Here is a tiny trained network, its code and every weight. The questions are about switching its units off for an input and a target symbol, where a switched-off unit gives its printed mean instead of its output.

import numpy as np


def w(rows, s, z=0):
    codes = np.array(rows[::2]) - 128.0
    scale = np.full(codes.shape[1], s)
    scale[-1] = z or s
    return codes * scale


def norm(h):
    return h / np.sqrt((h * h).mean(-1, keepdims=True) + 1e-5)


def f(y):
    return y / 2 * (1 + np.tanh(0.7978845608 * (y + 0.044715 * y**3)))


def softmax(a):
    e = np.exp(a - a.max(-1, keepdims=True))
    return e / e.sum(-1, keepdims=True)


def log_softmax(a):
    a = a - a.max(-1, keepdims=True)
    return a - np.log(np.exp(a).sum(-1, keepdims=True))


def net(x, mask):
    ids = ['ΓΔΘΞΦΩαστψ'.index(c) for c in x.split()]
    T = len(ids)
    res = E[ids] + P[:T]
    r = norm(res)
    for j in range(2):
        rows = slice(3 * j, 3 * j + 3)
        q, k, v = (r @ M[0][rows].T for M in (Q, K, V))
        z = softmax(np.where(np.tri(T) > 0, q @ k.T / 3**0.5, -1e9)) @ v
        o = O[0][rows]
        res = res + np.where(mask[j], z, o[:, -1]) @ o[:, :-1]
    y = f(norm(res) @ A[0][:, :-1].T + A[0][:, -1])
    res = res + np.where(mask[2:6], y, B[0][:, -1]) @ B[0][:, :-1]
    return log_softmax(norm(res)[-1] @ U[:, :-1].T + U[:, -1])


Q, K, V, O, A, B = {}, {}, {}, {}, {}, {}
E = w([
[128,90,201,176,79],'Γ',
[126,170,9,50,146],'Δ',
[120,79,115,63,123],'Θ',
[184,122,173,194,89],'Ξ',
[29,175,188,148,50],'Φ',
[122,79,121,32,131],'Ω',
[192,209,121,184,170],'α',
[136,79,95,118,102],'σ',
[199,116,161,17,124],'τ',
[245,107,247,97,147],'ψ',
],0.016)
P = w([
[201,20,96,141,244],'0',
[163,95,107,106,169],'1',
[141,114,119,114,145],'2',
[138,116,133,124,128],'3',
[135,134,137,127,117],'4',
[125,140,136,128,114],'5',
[113,144,134,120,109],'6',
[113,153,131,122,105],'7',
[111,165,128,126,108],'8',
[107,168,129,126,107],'9',
[111,165,127,117,106],'10',
[105,173,131,111,114],'11',
],0.011)
Q[0] = w([
[79,131,161,130,142],'h0',
[115,135,66,148,60],'h0',
[208,170,224,1,62],'h0',
[131,164,213,108,39],'h1',
[107,184,82,129,114],'h1',
[187,110,60,162,141],'h1',
],0.0087)
K[0] = w([
[203,189,108,137,135],'h0',
[120,108,102,96,79],'h0',
[44,173,72,208,63],'h0',
[96,212,207,127,2],'h1',
[36,48,95,128,93],'h1',
[212,153,108,120,159],'h1',
],0.0085)
V[0] = w([
[108,39,66,144,2],'h0',
[110,137,65,193,125],'h0',
[189,109,78,99,109],'h0',
[105,120,76,171,125],'h1',
[89,144,99,96,151],'h1',
[187,101,64,80,136],'h1',
],0.0098)
O[0] = w([
[11,104,151,169,231,252],'h0',
[47,165,47,254,164,62],'h0',
[175,113,126,90,238,71],'h0',
[124,50,98,178,95,57],'h1',
[116,88,146,87,97,104],'h1',
[85,195,119,99,127,34],'h1',
],0.0096,0.0026)
A[0] = w([
[87,100,52,156,8,157],'n0',
[67,106,84,163,205,103],'n1',
[154,2,118,110,125,253],'n2',
[230,71,94,84,150,50],'n3',
],0.0094,0.0045)
B[0] = w([
[152,199,107,133,187,204],'n0',
[124,141,253,123,186,144],'n1',
[146,118,75,101,142,252],'n2',
[116,153,159,164,229,139],'n3',
],0.014,0.0049)
U = w([
[218,114,134,126,255,187],'Γ',
[95,185,174,139,121,254],'Δ',
[114,175,143,113,132,43],'Θ',
[62,193,149,158,97,37],'Ξ',
[23,142,42,235,135,153],'Φ',
[39,118,98,125,51,86],'Ω',
[153,233,73,173,100,32],'α',
[45,137,193,168,194,49],'σ',
[125,162,184,68,28,68],'τ',
[145,167,234,99,74,55],'ψ',
],0.01,0.0064)

Each question gives the input, a string of symbols that net reads in full, and the target symbol t.
The units are the heads (3 rows each of Q, K, V and O) and the neurons (one row each of A and B). Each row of codes is followed by its name. A weight is (code - 128) times the scale printed after its matrix; where a second scale follows, it is the last column's (O, A, B and U).
mask holds one flag per unit, heads first, then neurons. A switched-off unit (its flag False) gives its mean, the last column of its rows in O or B, instead of its output. The means were averaged over made-up inputs and are rounded, as every weight is.
A unit's drop is (log p(t) with every unit on - log p(t) with that unit switched off) / (log p(t) with every unit on - log p(t) with every unit switched off).
The circuit of an input: a set's keep is (log p(t) with only the set's units on - log p(t) with every unit switched off) / (log p(t) with every unit on - log p(t) with every unit switched off). Starting from all 6 units, units are removed one at a time, each time the one whose removal leaves the highest keep (on an exact tie, the one counted first), for as long as the keep stays at least 0.8.
circuit, biggest first: the units of the circuit, biggest drop first
most important unit: the unit with the biggest drop
k most important neurons: the k neurons with the biggest drops, biggest first
heads that matter: for each layer, one digit per head in row order, 1 if its drop is at least 0.15 and else 0, layers parted by /
drop of u: that unit's drop, to one decimal
input Φ Γ τ ψ, target ψ: heads that matter => 10
input Θ σ Φ Γ Θ τ, target τ: heads that matter => 10
input Θ Ω Φ, target Ω: most important unit => h1
input Φ Γ α, target α: circuit, biggest first => [h0; n1]
input Δ τ Ω τ Φ, target τ: circuit, biggest first => [h0; h1; n3]
input Ξ Δ Δ Φ, target Φ: circuit, biggest first => [h1; n1; h0]
input Φ Θ Δ ψ, target ψ: circuit, biggest first => [h0; n0]
input Δ Γ Φ, target Φ: heads that matter => 01
input Ω Ω ψ σ Γ, target Γ: circuit, biggest first => [h0; n2]
input Ω Ξ α Γ α Φ, target α: 2 most important neurons => [n0; n1]
input Φ α α, target α: drop of h0 => 0.8
input τ σ Ξ Ξ σ Φ, target σ: drop of h0 => 1.0
input Γ σ Φ, target σ: drop of h0 => 1.3
